[ 7.47,  3.72, -4.86, -0.85,  5.51, -0.41,  6.98] value -0.85

array([[-5.28, -2.03, -9.00,  3.14,  6.90, -2.02,  4.58],
       [ 2.30, -2.92, -1.50, -2.36,  2.86,  3.45,  0.02],
       [ 5.35, -8.91, -4.36, -4.97,  4.52,  7.68, -4.69]]) value -2.36

[ 7.67, -6.94,  2.75,  2.88,  3.02,  7.46,  7.34] value 2.88

array([[-8.75,  7.25, -3.12,  6.43, -8.57],
       [ 2.72,  0.47, -4.22,  3.99,  1.67],
       [-0.87, -4.42,  1.91, -7.65,  0.91]]) value -4.22

[ 6.22,  8.73,  7.20, -6.19,  2.99] value 7.20

array([[-1.32, -5.92,  5.11,  0.48, -0.98, -7.21,  0.03],
       [-2.85, -2.84, -2.01,  4.87, -3.35, -0.43,  6.51],
       [-1.18, -1.48, -1.34,  0.53, -0.73,  2.29,  3.12]]) value 4.87

[ 7.57, -3.69,  0.72, -4.47, -0.94] value 0.72

[ 0.50, -0.75,  0.87, -1.60,  5.81,  1.45,  7.95] value -1.60

[ 5.19, -6.05, -0.53,  0.24, -8.55, -1.90,  6.83] value 0.24
---
[-6.28, -6.75,  0.08, -5.17, -8.03, -3.94,  4.04]	0.08
[-4.02, -4.48,  3.19,  4.87, -6.48, -4.55,  6.43]	3.19
[ 3.05, -1.19, -7.31, -3.14,  4.63,  5.30,  0.79]	-7.31
[ 1.66,  5.93,  2.50,  1.48, -5.81, -8.77,  7.52]	2.50
[ 4.70, -1.56,  2.35, -7.44, -4.59, -1.39, -5.34]	2.35
[-0.33, -4.53, -8.98, -6.24,  3.19,  7.02,  0.76]	-8.98
---
[ 0.47,  0.91, -3.01,  1.17,  8.95] gives -3.01, 8.95

[-6.87,  7.41, -4.04,  5.83, -8.53,  8.78,  3.96] gives 5.83, 8.78

[ 5.64,  0.50, -8.22,  1.67,  6.91] gives -8.22, 6.91

[ 0.19,  0.43, -0.94,  0.36,  7.00] gives -0.94, 7.00

array([[-8.13, -1.54,  1.09,  3.96, -7.72],
       [-1.51,  3.72, -5.49,  3.52,  0.36],
       [-0.35,  0.10, -0.53,  0.01, -0.25]]) gives -5.49, 3.96

array([[ 1.27,  7.62, -7.06, -0.54, -0.97, -1.41,  2.15],
       [ 2.50,  7.75, -2.54,  3.47, -5.36,  4.05, -1.45],
       [ 2.16,  7.62, -8.20, -1.07, -1.14, -0.94,  2.79]]) gives 3.47, 7.75

array([[ 1.52,  0.89,  0.08, -3.34, -4.50, -0.93,  0.95],
       [ 2.09, -2.56, -1.09, -4.95, -0.68,  1.06, -2.34],
       [ 1.24, -0.20, -0.80,  6.75,  2.23,  2.91, -1.38]]) gives -4.95, 6.75
---
[-0.15, -5.61,  3.40,  5.82,  3.06,  7.50] ⇒ -0.15
[-7.51, -0.10,  2.03,  4.77,  3.25, -6.99] ⇒ -7.51
[ 2.42,  0.68, -6.82,  1.85] ⇒ 2.42
[-8.61, -1.34, -3.16,  1.78] ⇒ -8.61
[ 0.08, -2.44, -2.25, -1.06, -7.27, -1.65] ⇒ 0.08
[-0.37,  2.46, -0.68,  6.58, -4.48, -5.32] ⇒ -0.37
---
-1.99  -2.22   2.60   1.37
-2.91  -5.91  -0.91   4.03
 1.38  -0.22  -6.99   1.49
gives -2.22

 0.42   0.23   2.29   5.24  -5.21   0.88   1.98
-0.11  -7.88   4.42   4.27  -2.72   1.36   0.15
 5.51   6.20  -3.12  -0.17  -1.08  -2.53   8.37
gives 0.23

 0.05  -8.54   1.11  -0.09   4.06
-0.38   0.86  -1.41  -0.24  -0.52
-0.23  -0.22  -0.67  -0.51   0.13
gives -8.54

-1.04   9.00   0.33  -1.74
 1.62  -2.31   0.97  -0.60
 0.60   1.34   3.40  -0.87
gives 9.00

-4.08   3.22   5.11   7.97  -0.41  -2.05  -1.88
 1.52  -3.10  -1.99  -0.93   4.58  -2.91  -5.43
-5.16  -1.50  -3.76   5.31   2.86   1.01  -2.25
gives 3.22

-6.08  -1.29   2.23  -0.70   2.62   5.98
-5.59   0.97  -1.58   5.20   3.53  -3.47
-2.04  -1.08   3.66  -6.69  -1.30   4.58
gives -1.29
---
array([[538, 602, 405, 924],
       [496, 753, 635, 558],
       [744, 435, 427, 206]])
924

array([[ 47, 134, 160, 182,  97],
       [151,  33,  65,  79,  61],
       [208, 128,  93,  71, 170]])
97

array([[177, 208, 175, 217, 184],
       [188,  89, 185,  59, 149],
       [173, 226, 174, 234, 191]])
184

array([[86, 40, 52, 21, 15, 26],
       [58, 66,  7, 94, 87, 86],
       [93, 36, 71, 17, 14, 24]])
26

array([[680, 352, 260, 731, 713, 537, 352],
       [647, 605, 360, 562, 391, 355, 531],
       [111, 556, 643, 502, 769, 475, 562]])
352

array([[100,  86, 170,  56],
       [176,  86, 135,   8],
       [ 58,  86, 211, 114]])
56

array([[5, 1, 5, 7, 7],
       [7, 2, 4, 8, 5],
       [7, 2, 4, 8, 5]])
7
---
[11 64 82 98 55 46] gives 11, 46

[[-721 -249  248  436  722]
 [ 214   25 -145 -204 -706]
 [ -29  -84 -358   -2  -39]] gives -721, -39

[[ 45 -31 -12  -8  43]
 [ -2  38  30  27   0]] gives 45, 0

[8586 4607 3041 7437] gives 8586, 7437

[[-25  11  21   1 -10 -25  48]
 [-43  -6   7  21  35  28  -4]] gives -25, -4

[ 38  25 221  70 170  88] gives 38, 88

[[200  38   6 116]
 [144  45  10 113]
 [183  85 162 162]] gives 200, 162

[-991 -473  137 -627 -260 -738  636] gives -991, 636

[[502 470 510 496 495 470 471]
 [596 400 596 562 544 409 406]
 [ 96 795  29 208 245 775 777]] gives 502, 777
---
array([[ 2.19,  5.52,  5.48, -8.21,  3.12,  1.10],
       [-1.46,  2.05, -6.92, -5.67, -7.89,  5.32],
       [ 2.26,  8.10,  4.38, -1.25, -2.13, -0.18]]) >> -8.21

[-7.38,  4.39, -3.76,  0.34,  1.60] >> -3.76

array([[ 6.49, -4.85,  6.53,  4.53,  3.52, -4.34, -4.53],
       [-4.52,  3.43, -4.60, -3.16, -2.49,  3.07,  3.21],
       [ 1.49, -1.11,  1.51,  1.03,  0.81, -0.99, -1.04]]) >> 3.52

[ 8.13,  5.31,  1.04,  0.84, -4.76] >> 1.04

[ 7.68,  1.34, -5.96,  2.20] >> 1.34

[ 8.85,  5.22,  6.59,  0.82, -8.02] >> 6.59

[-5.33,  0.38,  2.14,  0.11,  5.84,  8.67] >> 0.11
